Below are the code and all the weights of a small trained network. Each question names an input and a class and asks about switching units off, where a switched-off unit gives its printed mean instead of its output.

import numpy as np


def w(rows, s, z=0):
    codes = np.array(rows[::2]) - 128.0
    scale = np.full(codes.shape[1], s)
    scale[-1] = z or s
    return codes * scale


def norm(h):
    return h / np.sqrt((h * h).mean(-1, keepdims=True) + 1e-5)


def f(y):
    return np.maximum(y, 0)


def log_softmax(a):
    a = a - a.max(-1, keepdims=True)
    return a - np.log(np.exp(a).sum(-1, keepdims=True))


def net(x, mask):
    res = np.array(x, float).reshape(1, 3) / 4 @ E
    u = 0
    for l in range(4):
        y = f(norm(res) @ A[l][:, :-1].T + A[l][:, -1])
        res = res + np.where(mask[u : u + 4], y, B[l][:, -1]) @ B[l][:, :-1]
        u += 4
    return log_softmax(norm(res)[-1] @ U[:, :-1].T + U[:, -1])


A, B = {}, {}
E = w([
[182,167,85,139,152,100,91,211,44,137,232,168],'x0',
[102,108,158,104,98,175,77,110,75,247,151,123],'x1',
[147,208,94,208,96,58,127,124,126,86,121,213],'x2',
],0.011)
A[0] = w([
[222,168,2,125,200,60,195,184,133,76,180,144,125],'0.n0',
[148,68,164,14,155,194,114,187,90,124,190,19,82],'0.n1',
[158,83,104,54,203,157,168,149,66,77,155,81,1],'0.n2',
[112,123,106,138,164,118,114,130,70,203,215,174,30],'0.n3',
],0.0091,0.0061)
B[0] = w([
[185,182,205,188,126,189,53,190,150,164,136,136,239],'0.n0',
[57,172,19,77,185,3,206,109,235,188,49,123,251],'0.n1',
[2,109,77,183,188,137,214,146,167,27,41,60,173],'0.n2',
[169,220,161,94,181,201,99,134,105,74,126,130,187],'0.n3',
],0.01,0.013)
A[1] = w([
[154,158,95,187,178,143,120,179,157,52,189,102,248],'1.n0',
[139,154,116,204,103,93,73,163,80,147,151,194,126],'1.n1',
[255,218,109,119,136,117,95,188,98,79,119,173,201],'1.n2',
[132,115,143,169,140,49,153,112,201,72,101,109,113],'1.n3',
],0.0083,0.0012)
B[1] = w([
[254,240,97,171,86,93,45,224,142,146,101,235,220],'1.n0',
[94,137,210,88,158,92,114,130,19,112,135,164,198],'1.n1',
[177,75,167,168,215,133,228,157,62,140,142,212,255],'1.n2',
[151,198,110,14,106,179,145,215,139,125,92,114,229],'1.n3',
],0.0079,0.0094)
A[2] = w([
[127,98,196,164,83,123,129,97,131,148,142,135,117],'2.n0',
[189,134,110,95,189,65,100,81,72,151,211,195,4],'2.n1',
[135,147,72,58,109,134,107,97,254,149,132,55,46],'2.n2',
[138,103,145,112,98,174,55,134,90,148,249,137,65],'2.n3',
],0.0091,0.0023)
B[2] = w([
[131,78,124,123,168,122,155,124,104,148,159,47,139],'2.n0',
[98,80,84,142,70,114,250,90,93,73,105,164,176],'2.n1',
[225,183,113,149,172,96,60,194,105,226,122,103,249],'2.n2',
[175,120,166,167,157,151,190,177,129,132,129,120,146],'2.n3',
],0.011)
A[3] = w([
[128,87,145,106,77,134,188,84,178,99,94,142,39],'3.n0',
[201,130,158,160,111,191,133,145,135,1,159,195,179],'3.n1',
[112,174,106,84,117,112,100,117,41,99,138,163,3],'3.n2',
[140,53,117,159,148,136,52,108,31,130,189,58,175],'3.n3',
],0.0092,0.0011)
B[3] = w([
[111,109,73,84,184,139,23,116,99,164,181,112,133],'3.n0',
[187,13,199,255,35,199,140,133,63,97,84,155,254],'3.n1',
[97,77,165,78,89,159,129,185,167,51,194,100,161],'3.n2',
[188,98,196,194,203,168,82,20,110,129,172,168,139],'3.n3',
],0.0094,0.0084)
U = w([
[102,49,27,164,84,109,101,101,130,82,167,131,3],'0',
[152,88,165,175,153,124,71,62,101,162,165,114,81],'1',
[55,145,154,86,55,96,73,127,140,77,156,137,33],'2',
[181,128,190,184,85,134,135,157,74,78,132,207,157],'3',
[6,100,79,101,149,101,225,95,134,75,134,139,96],'4',
[150,175,112,93,167,115,132,167,154,180,86,116,223],'5',
],0.016,0.0049)

Each question gives the input, the list of numbers given to net, and the class t.
The units are the neurons (one row each of A and B). Each row of codes is followed by its name. A weight is (code - 128) times the scale printed after its matrix; where a second scale follows, it is the last column's (A, B and U).
mask holds one flag per neuron, layer by layer. A switched-off neuron (its flag False) gives its mean, the last column of its row in B, instead of its output. The means were averaged over made-up inputs and are rounded, as every weight is.
A unit's drop is (log p(t) with every unit on - log p(t) with that unit switched off) / (log p(t) with every unit on - log p(t) with every unit switched off).
The circuit of an input: a set's keep is (log p(t) with only the set's units on - log p(t) with every unit switched off) / (log p(t) with every unit on - log p(t) with every unit switched off). Starting from the 12 units with the biggest drops (on a tie, the unit counted first), units are removed one at a time, each time the one whose removal leaves the highest keep (on an exact tie, the one counted first), for as long as the keep stays at least 0.8.
circuit, biggest first: the units of the circuit, biggest drop first
most important unit: the unit with the biggest drop
top k neurons: the k neurons with the biggest drops, biggest first
k most important neurons of layer l: the k neurons of layer l with the biggest drops, biggest first
drop when u is switched off: that unit's drop, to one decimal
input [0,-1,-4], class 4: top 3 neurons	[0.n2 0.n1 0.n0]
input [-7,8,8], class 1: most important unit	0.n1
input [-3,6,4], class 1: top 3 neurons	[0.n1 1.n0 2.n0]
input [-6,3,0], class 1: top 2 neurons	[0.n1 0.n2]
input [-3,8,4], class 1: 2 most important neurons of layer 0	[0.n1 0.n0]
input [-8,8,3], class 1: top 2 neurons	[0.n1 1.n3]
input [5,-3,-2], class 3: top 2 neurons	[0.n0 2.n2]
input [-8,7,4], class 1: top 3 neurons	[0.n1 1.n3 0.n2]
input [4,8,2], class 3: 2 most important neurons of layer 0	[0.n1 0.n3]
input [1,-2,-4], class 4: 3 most important neurons of layer 0	[0.n2 0.n1 0.n0]
input [-4,5,3], class 1: drop when 1.n3 is switched off	0.3
input [0,1,1], class 3: drop when 0.n1 is switched off	3.2
input [-1,-1,2], class 3: drop when 0.n1 is switched off	3.4
input [-3,-8,-2], class 3: circuit, biggest first	[0.n1]
